Here is a tiny trained network, its code and every weight. The questions are about switching its units off for an input and a class, where a switched-off unit gives its printed mean instead of its output.

import numpy as np


def w(rows, s, z=0):
    codes = np.array(rows[::2]) - 128.0
    scale = np.full(codes.shape[1], s)
    scale[-1] = z or s
    return codes * scale


def f(y):
    return y / 2 * (1 + np.tanh(0.7978845608 * (y + 0.044715 * y**3)))


def log_softmax(a):
    a = a - a.max(-1, keepdims=True)
    return a - np.log(np.exp(a).sum(-1, keepdims=True))


def net(x, mask):
    res = np.array(x, float).reshape(1, 6) / 4 @ E
    y = f(res @ A[0][:, :-1].T + A[0][:, -1])
    res = res + np.where(mask, y, B[0][:, -1]) @ B[0][:, :-1]
    return log_softmax(res[-1] @ U[:, :-1].T + U[:, -1])


A, B = {}, {}
E = w([
[37,160,171,83,69,187,245,60,146,143],'x0',
[120,150,142,50,148,179,172,138,184,43],'x1',
[175,124,244,189,132,86,254,128,73,187],'x2',
[129,105,210,146,63,190,174,80,105,63],'x3',
[103,162,164,212,161,248,126,239,162,182],'x4',
[48,127,89,126,100,110,99,113,114,199],'x5',
],0.0097)
A[0] = w([
[43,116,44,100,87,126,132,88,100,165,97],'N1',
[105,140,140,176,177,161,139,143,112,185,180],'N2',
[143,111,227,147,155,114,147,138,79,126,182],'N3',
[84,135,176,180,115,200,160,161,121,211,203],'N4',
[133,124,161,54,96,163,144,84,104,48,183],'N5',
[78,130,59,109,130,99,92,98,124,201,253],'N6',
[254,127,105,152,112,37,127,85,88,154,168],'N7',
[109,142,49,114,184,180,63,161,187,102,192],'N8',
],0.0093,0.0032)
B[0] = w([
[80,156,215,75,132,169,75,145,83,125,214],'N1',
[182,135,111,187,73,116,100,103,119,131,194],'N2',
[154,100,117,180,129,176,176,142,160,112,215],'N3',
[167,153,108,186,16,155,124,52,104,151,242],'N4',
[97,166,107,112,159,159,143,99,165,54,220],'N5',
[90,134,165,110,119,102,4,100,69,135,230],'N6',
[91,117,171,141,216,125,149,142,176,206,250],'N7',
[156,95,60,67,87,77,95,176,140,110,254],'N8',
],0.012)
U = w([
[30,141,181,65,123,133,63,117,13,160,42],'0',
[99,165,139,89,163,205,207,77,175,19,243],'1',
[186,128,134,244,22,164,157,43,77,185,214],'2',
[179,40,51,80,105,64,84,205,170,159,147],'3',
[72,49,155,162,213,52,111,72,155,254,6],'4',
[152,75,190,237,201,167,217,212,150,156,48],'5',
],0.0077,0.0015)

Each question gives the input, the list of numbers given to net, and the class t.
The units are the neurons (one row each of A and B). Each row of codes is followed by its name. A weight is (code - 128) times the scale printed after its matrix; where a second scale follows, it is the last column's (A, B and U).
mask holds one flag per neuron, in row order. A switched-off neuron (its flag False) gives its mean, the last column of its row in B, instead of its output. The means were averaged over made-up inputs and are rounded, as every weight is.
A unit's drop is (log p(t) with every unit on - log p(t) with that unit switched off) / (log p(t) with every unit on - log p(t) with every unit switched off).
The circuit of an input: a set's keep is (log p(t) with only the set's units on - log p(t) with every unit switched off) / (log p(t) with every unit on - log p(t) with every unit switched off). Starting from all 8 units, units are removed one at a time, each time the one whose removal leaves the highest keep (on an exact tie, the one counted first), for as long as the keep stays at least 0.8.
units of the circuit, in order: the units of the circuit, biggest drop first
unit that matters most: the unit with the biggest drop
k most important neurons: the k neurons with the biggest drops, biggest first
drop when u is switched off: that unit's drop, to one decimal
input [-8,-4,-7,3,-2,5], class 0: unit that matters most : N6
input [-4,6,5,-7,1,-5], class 5: units of the circuit, in order : N6, N8
input [-5,5,-2,6,-1,5], class 1: 3 most important neurons : N5, N6, N2
input [-2,-6,8,-8,2,-5], class 5: 2 most important neurons : N7, N3
input [1,-4,-2,-6,8,-8], class 2: 3 most important neurons : N4, N2, N7
input [-2,2,4,-6,2,5], class 2: units of the circuit, in order : N2, N7
input [5,-1,7,6,-4,1], class 1: 2 most important neurons : N5, N2
input [0,-7,0,2,-1,1], class 4: 2 most important neurons : N7, N4
input [-4,-2,8,8,-3,7], class 5: 2 most important neurons : N7, N3
input [3,-3,5,-1,-7,-4], class 5: units of the circuit, in order : N6, N3, N7
input [1,4,6,7,-3,7], class 1: 2 most important neurons : N5, N2
input [-1,6,-3,0,1,-2], class 3: 2 most important neurons : N8, N1
input [0,-2,-3,-1,6,-8], class 3: 2 most important neurons : N8, N3
input [-7,-7,7,5,-7,-4], class 5: unit that matters most : N3
input [-7,5,8,7,-6,-7], class 5: 2 most important neurons : N7, N3
input [-6,1,4,6,-4,4], class 5: 2 most important neurons : N6, N3
input [-4,-4,0,8,-6,1], class 4: drop when N7 is switched off : 0.5
input [-6,2,4,3,-6,-7], class 5: drop when N7 is switched off : 0.3
input [3,8,-3,-8,6,4], class 3: drop when N8 is switched off : 2.7
input [5,-6,-1,6,-1,-8], class 1: drop when N5 is switched off : 0.4
input [-6,-7,-7,-6,-6,5], class 0: units of the circuit, in order : N6
